Here is a tiny trained network, its code and every weight. The questions are about switching its units off for an input and a class, where a switched-off unit gives its printed mean instead of its output.

import numpy as np


def w(rows, s, z=0):
    codes = np.array(rows[::2]) - 128.0
    scale = np.full(codes.shape[1], s)
    scale[-1] = z or s
    return codes * scale


def norm(h):
    return h / np.sqrt((h * h).mean(-1, keepdims=True) + 1e-5)


def f(y):
    return np.maximum(y, 0)


def log_softmax(a):
    a = a - a.max(-1, keepdims=True)
    return a - np.log(np.exp(a).sum(-1, keepdims=True))


def net(x, mask):
    res = np.array(x, float).reshape(1, 5) / 4 @ E
    u = 0
    for l in range(2):
        y = f(norm(res) @ A[l][:, :-1].T + A[l][:, -1])
        res = res + np.where(mask[u : u + 4], y, B[l][:, -1]) @ B[l][:, :-1]
        u += 4
    return log_softmax(norm(res)[-1] @ U[:, :-1].T + U[:, -1])


A, B = {}, {}
E = w([
[151,95,96,236,114,60,96,175,162,162,133],'x0',
[128,120,158,143,178,208,54,140,170,106,183],'x1',
[56,157,164,78,115,66,101,162,171,140,185],'x2',
[159,116,191,135,2,132,87,112,139,59,101],'x3',
[92,216,154,126,121,149,148,227,61,103,103],'x4',
],0.0093)
A[0] = w([
[135,126,114,86,103,59,188,79,111,145,81,46],'0.n1',
[143,62,113,105,134,95,125,16,194,149,150,5],'0.n2',
[42,118,167,72,101,80,144,125,186,148,184,27],'0.n3',
[131,156,153,3,145,168,155,71,113,102,123,1],'0.n4',
],0.011,0.0099)
B[0] = w([
[109,154,158,159,132,131,176,80,213,114,96,214],'0.n1',
[55,156,161,130,97,187,137,247,23,121,77,255],'0.n2',
[209,170,112,81,150,145,52,102,138,140,85,217],'0.n3',
[182,34,62,203,117,64,129,233,160,142,157,228],'0.n4',
],0.014,0.0057)
A[1] = w([
[110,69,167,128,178,219,63,124,137,87,210,30],'1.n1',
[152,67,213,92,6,148,99,83,142,49,135,3],'1.n2',
[71,89,99,87,203,145,148,69,109,168,154,93],'1.n3',
[176,79,99,147,145,197,171,71,87,115,82,86],'1.n4',
],0.012,0.0055)
B[1] = w([
[92,125,113,103,42,42,222,83,167,89,24,246],'1.n1',
[117,150,38,163,224,161,165,111,80,196,182,254],'1.n2',
[141,142,67,191,161,200,152,85,52,144,187,182],'1.n3',
[124,169,168,18,120,86,12,154,169,101,159,245],'1.n4',
],0.011,0.0059)
U = w([
[51,139,134,107,93,182,132,237,50,109,85,163],'0',
[173,27,82,188,105,55,103,196,173,143,167,213],'1',
[123,144,50,147,170,163,155,82,95,159,184,168],'2',
[99,143,126,121,99,106,200,58,202,108,49,103],'3',
[168,163,121,65,136,121,10,118,150,121,119,139],'4',
[129,108,156,132,101,179,124,153,147,134,110,140],'5',
[134,50,219,134,130,190,123,88,142,118,183,1],'6',
[131,40,242,138,140,176,112,61,116,124,154,7],'7',
],0.013,0.0053)

Each question gives the input, the list of numbers given to net, and the class t.
The units are the neurons (one row each of A and B). Each row of codes is followed by its name. A weight is (code - 128) times the scale printed after its matrix; where a second scale follows, it is the last column's (A, B and U).
mask holds one flag per neuron, layer by layer. A switched-off neuron (its flag False) gives its mean, the last column of its row in B, instead of its output. The means were averaged over made-up inputs and are rounded, as every weight is.
A unit's drop is (log p(t) with every unit on - log p(t) with that unit switched off) / (log p(t) with every unit on - log p(t) with every unit switched off).
The circuit of an input: a set's keep is (log p(t) with only the set's units on - log p(t) with every unit switched off) / (log p(t) with every unit on - log p(t) with every unit switched off). Starting from all 8 units, units are removed one at a time, each time the one whose removal leaves the highest keep (on an exact tie, the one counted first), for as long as the keep stays at least 0.8.
circuit, biggest first: the units of the circuit, biggest drop first
unit that matters most: the unit with the biggest drop
top k neurons: the k neurons with the biggest drops, biggest first
k most important neurons of layer l: the k neurons of layer l with the biggest drops, biggest first
input [4,-2,1,-7,0], class 2: unit that matters most => 0.n4
input [5,8,3,0,-5], class 3: top 2 neurons => (1.n1; 0.n4)
input [7,-8,-4,5,2], class 3: circuit, biggest first => (0.n4; 0.n1)
input [4,-7,0,7,6], class 2: circuit, biggest first => (0.n2; 1.n2; 0.n4)
input [4,-7,1,8,-2], class 2: top 3 neurons => (1.n2; 0.n4; 1.n1)
input [3,-6,2,-8,3], class 2: circuit, biggest first => (0.n2; 0.n4; 1.n3)
input [5,-4,-4,6,-3], class 2: circuit, biggest first => (1.n2; 0.n4)
input [6,-7,-5,-3,-3], class 3: top 2 neurons => (0.n1; 0.n4)
input [-8,-4,7,-3,6], class 1: circuit, biggest first => (0.n4; 0.n2)
input [4,-4,-6,5,-1], class 4: circuit, biggest first => (1.n4; 0.n4)
input [3,0,7,-4,4], class 4: top 2 neurons => (0.n3; 0.n2)
input [4,1,6,-3,-2], class 4: top 2 neurons => (0.n3; 0.n4)
input [1,7,8,-3,7], class 4: top 2 neurons => (0.n2; 0.n3)
input [-2,-5,8,-7,-5], class 4: top 2 neurons => (0.n3; 1.n2)
input [-4,-1,-1,6,2], class 2: circuit, biggest first => (1.n2)
input [-5,4,-8,6,3], class 4: top 2 neurons => (1.n4; 0.n2)
input [-3,-5,-8,-8,-8], class 0: top 4 neurons => (0.n2; 1.n4; 1.n2; 0.n3)
input [4,-6,4,-1,-2], class 3: top 2 neurons => (0.n1; 0.n4)
input [-6,2,-6,-8,5], class 2: top 3 neurons => (0.n2; 1.n3; 0.n3)
input [0,5,-2,-1,-1], class 3: unit that matters most => 1.n1
input [-2,0,-8,-4,3], class 4: top 2 neurons => (1.n4; 0.n2)
input [5,-8,4,-7,-7], class 3: top 4 neurons => (0.n1; 1.n2; 0.n4; 0.n2)
input [0,0,-7,4,-5], class 4: 2 most important neurons of layer 1 => (1.n4; 1.n1)
input [-4,8,-6,-6,2], class 3: top 3 neurons => (1.n1; 0.n2; 1.n2)
input [-5,-7,0,-6,-2], class 3: 2 most important neurons of layer 0 => (0.n1; 0.n4)
input [4,0,8,8,0], class 2: 2 most important neurons of layer 1 => (1.n2; 1.n4)
input [4,8,-4,0,-5], class 3: circuit, biggest first => (1.n1)
